Below are the code and all the weights of a small trained network. Each question names an input and a target symbol and asks about switching units off, where a switched-off unit gives its printed mean instead of its output.

import numpy as np


def w(rows, s, z=0):
    codes = np.array(rows[::2]) - 128.0
    scale = np.full(codes.shape[1], s)
    scale[-1] = z or s
    return codes * scale


def norm(h):
    return h / np.sqrt((h * h).mean(-1, keepdims=True) + 1e-5)


def f(y):
    return np.maximum(y, 0)


def softmax(a):
    e = np.exp(a - a.max(-1, keepdims=True))
    return e / e.sum(-1, keepdims=True)


def log_softmax(a):
    a = a - a.max(-1, keepdims=True)
    return a - np.log(np.exp(a).sum(-1, keepdims=True))


def net(x, mask):
    ids = ['αβζθμστψ'.index(c) for c in x.split()]
    T = len(ids)
    res = E[ids] + P[:T]
    r = norm(res)
    for j in range(3):
        rows = slice(4 * j, 4 * j + 4)
        q, k, v = (r @ M[0][rows].T for M in (Q, K, V))
        z = softmax(np.where(np.tri(T) > 0, q @ k.T / 4**0.5, -1e9)) @ v
        o = O[0][rows]
        res = res + np.where(mask[j], z, o[:, -1]) @ o[:, :-1]
    y = f(norm(res) @ A[0][:, :-1].T + A[0][:, -1])
    res = res + np.where(mask[3:11], y, B[0][:, -1]) @ B[0][:, :-1]
    return log_softmax(norm(res)[-1] @ U[:, :-1].T + U[:, -1])


Q, K, V, O, A, B = {}, {}, {}, {}, {}, {}
E = w([
[202,175,129,74],'α',
[210,155,76,180],'β',
[206,163,65,177],'ζ',
[205,188,132,74],'θ',
[222,165,71,195],'μ',
[105,213,109,37],'σ',
[142,172,2,126],'τ',
[182,66,116,130],'ψ',
],0.0062)
P = w([
[195,122,137,2],'0',
[185,123,133,38],'1',
[175,111,130,76],'2',
[156,111,133,94],'3',
[140,114,130,106],'4',
[130,115,123,120],'5',
[114,122,123,128],'6',
[107,128,115,140],'7',
[87,143,109,158],'8',
[96,156,107,144],'9',
],0.007)
Q[0] = w([
[122,106,73,79],'head 1',
[81,93,240,146],'head 1',
[151,143,86,84],'head 1',
[89,106,199,150],'head 1',
[75,76,77,83],'head 2',
[209,147,66,140],'head 2',
[152,183,167,36],'head 2',
[96,160,65,189],'head 2',
[207,130,41,137],'head 3',
[150,152,38,76],'head 3',
[99,73,254,156],'head 3',
[82,72,139,137],'head 3',
],0.0093)
K[0] = w([
[101,82,169,148],'head 1',
[215,173,195,45],'head 1',
[134,77,125,187],'head 1',
[167,190,204,100],'head 1',
[132,27,119,143],'head 2',
[75,150,164,128],'head 2',
[93,176,51,172],'head 2',
[103,116,205,92],'head 2',
[69,100,117,136],'head 3',
[58,121,173,163],'head 3',
[254,181,105,3],'head 3',
[214,73,200,122],'head 3',
],0.0093)
V[0] = w([
[177,180,212,169],'head 1',
[117,77,154,192],'head 1',
[115,53,139,159],'head 1',
[199,92,183,150],'head 1',
[87,108,81,129],'head 2',
[144,49,183,101],'head 2',
[174,108,81,138],'head 2',
[122,119,39,152],'head 2',
[241,145,131,239],'head 3',
[111,254,110,150],'head 3',
[156,97,70,55],'head 3',
[139,155,157,200],'head 3',
],0.0079)
O[0] = w([
[113,43,194,100,100],'head 1',
[168,176,175,117,49],'head 1',
[147,186,119,141,79],'head 1',
[52,87,193,68,161],'head 1',
[111,192,51,140,96],'head 2',
[143,176,203,126,126],'head 2',
[225,173,101,128,183],'head 2',
[174,118,8,201,130],'head 2',
[226,150,158,43,133],'head 3',
[129,2,98,92,145],'head 3',
[118,166,81,132,254],'head 3',
[150,114,147,94,59],'head 3',
],0.006,0.0064)
A[0] = w([
[125,61,118,151,118],'neuron 1',
[192,141,65,191,148],'neuron 2',
[131,81,111,113,190],'neuron 3',
[44,183,76,117,230],'neuron 4',
[74,129,213,103,254],'neuron 5',
[87,111,133,82,165],'neuron 6',
[135,255,137,183,155],'neuron 7',
[148,93,171,59,135],'neuron 8',
],0.0084,0.0019)
B[0] = w([
[127,128,181,122,156],'neuron 1',
[80,157,159,147,253],'neuron 2',
[132,38,129,133,190],'neuron 3',
[195,114,222,161,245],'neuron 4',
[5,189,100,139,143],'neuron 5',
[168,95,111,233,168],'neuron 6',
[114,117,254,254,197],'neuron 7',
[57,148,140,115,174],'neuron 8',
],0.0063,0.0053)
U = w([
[83,132,140,110,76],'α',
[154,135,129,95,1],'β',
[169,132,99,94,117],'ζ',
[89,124,135,90,117],'θ',
[193,99,148,79,33],'μ',
[86,16,120,174,221],'σ',
[121,172,2,172,45],'τ',
[109,235,202,168,174],'ψ',
],0.012,0.0031)

Each question gives the input, a string of symbols that net reads in full, and the target symbol t.
The units are the heads (4 rows each of Q, K, V and O) and the neurons (one row each of A and B). Each row of codes is followed by its name. A weight is (code - 128) times the scale printed after its matrix; where a second scale follows, it is the last column's (O, A, B and U).
mask holds one flag per unit, heads first, then neurons. A switched-off unit (its flag False) gives its mean, the last column of its rows in O or B, instead of its output. The means were averaged over made-up inputs and are rounded, as every weight is.
A unit's drop is (log p(t) with every unit on - log p(t) with that unit switched off) / (log p(t) with every unit on - log p(t) with every unit switched off).
The circuit of an input: a set's keep is (log p(t) with only the set's units on - log p(t) with every unit switched off) / (log p(t) with every unit on - log p(t) with every unit switched off). Starting from all 11 units, units are removed one at a time, each time the one whose removal leaves the highest keep (on an exact tie, the one counted first), for as long as the keep stays at least 0.8.
units of the circuit, in order: the units of the circuit, biggest drop first
most important unit: the unit with the biggest drop
k most important neurons: the k neurons with the biggest drops, biggest first
which heads matter: for each layer, one digit per head in row order, 1 if its drop is at least 0.15 and else 0, layers parted by /
input τ σ σ σ α, target σ: which heads matter -> 001
input σ τ σ μ σ σ ψ ζ ζ ζ, target ζ: which heads matter -> 101
input σ ψ α, target ψ: which heads matter -> 011
input α σ β, target σ: units of the circuit, in order -> [head 1; neuron 4]
input τ ζ β, target τ: which heads matter -> 010
input α θ ζ μ β, target μ: units of the circuit, in order -> [head 3]
input σ ψ α α σ θ, target σ: which heads matter -> 000
input α σ ζ α μ, target μ: which heads matter -> 001
input σ ψ β, target ψ: units of the circuit, in order -> [head 3; neuron 2]
input ζ α σ, target σ: units of the circuit, in order -> [head 1; neuron 6]
input ζ τ σ ψ σ β ζ θ, target ζ: units of the circuit, in order -> [head 3; head 2]
input σ θ σ ψ ψ ζ, target ψ: which heads matter -> 000
input μ τ ψ μ μ σ, target μ: which heads matter -> 010
input ζ θ μ, target μ: units of the circuit, in order -> [head 3; head 1]
input σ σ θ σ σ τ σ ψ τ, target ψ: which heads matter -> 100
input ζ σ ψ ζ θ σ β μ α, target μ: which heads matter -> 001
input θ τ μ, target τ: which heads matter -> 000
input ζ σ β μ ψ, target μ: units of the circuit, in order -> [head 3; neuron 7]
input α ψ σ ψ σ τ τ ψ ψ ψ, target ψ: which heads matter -> 000
input ψ μ σ, target μ: 2 most important neurons -> [neuron 4; neuron 2]
input ψ ζ β σ ζ τ β, target τ: units of the circuit, in order -> [head 3; head 1; neuron 4; neuron 7]
input ζ α θ θ, target θ: most important unit -> head 1
input σ σ τ μ, target τ: most important unit -> neuron 7
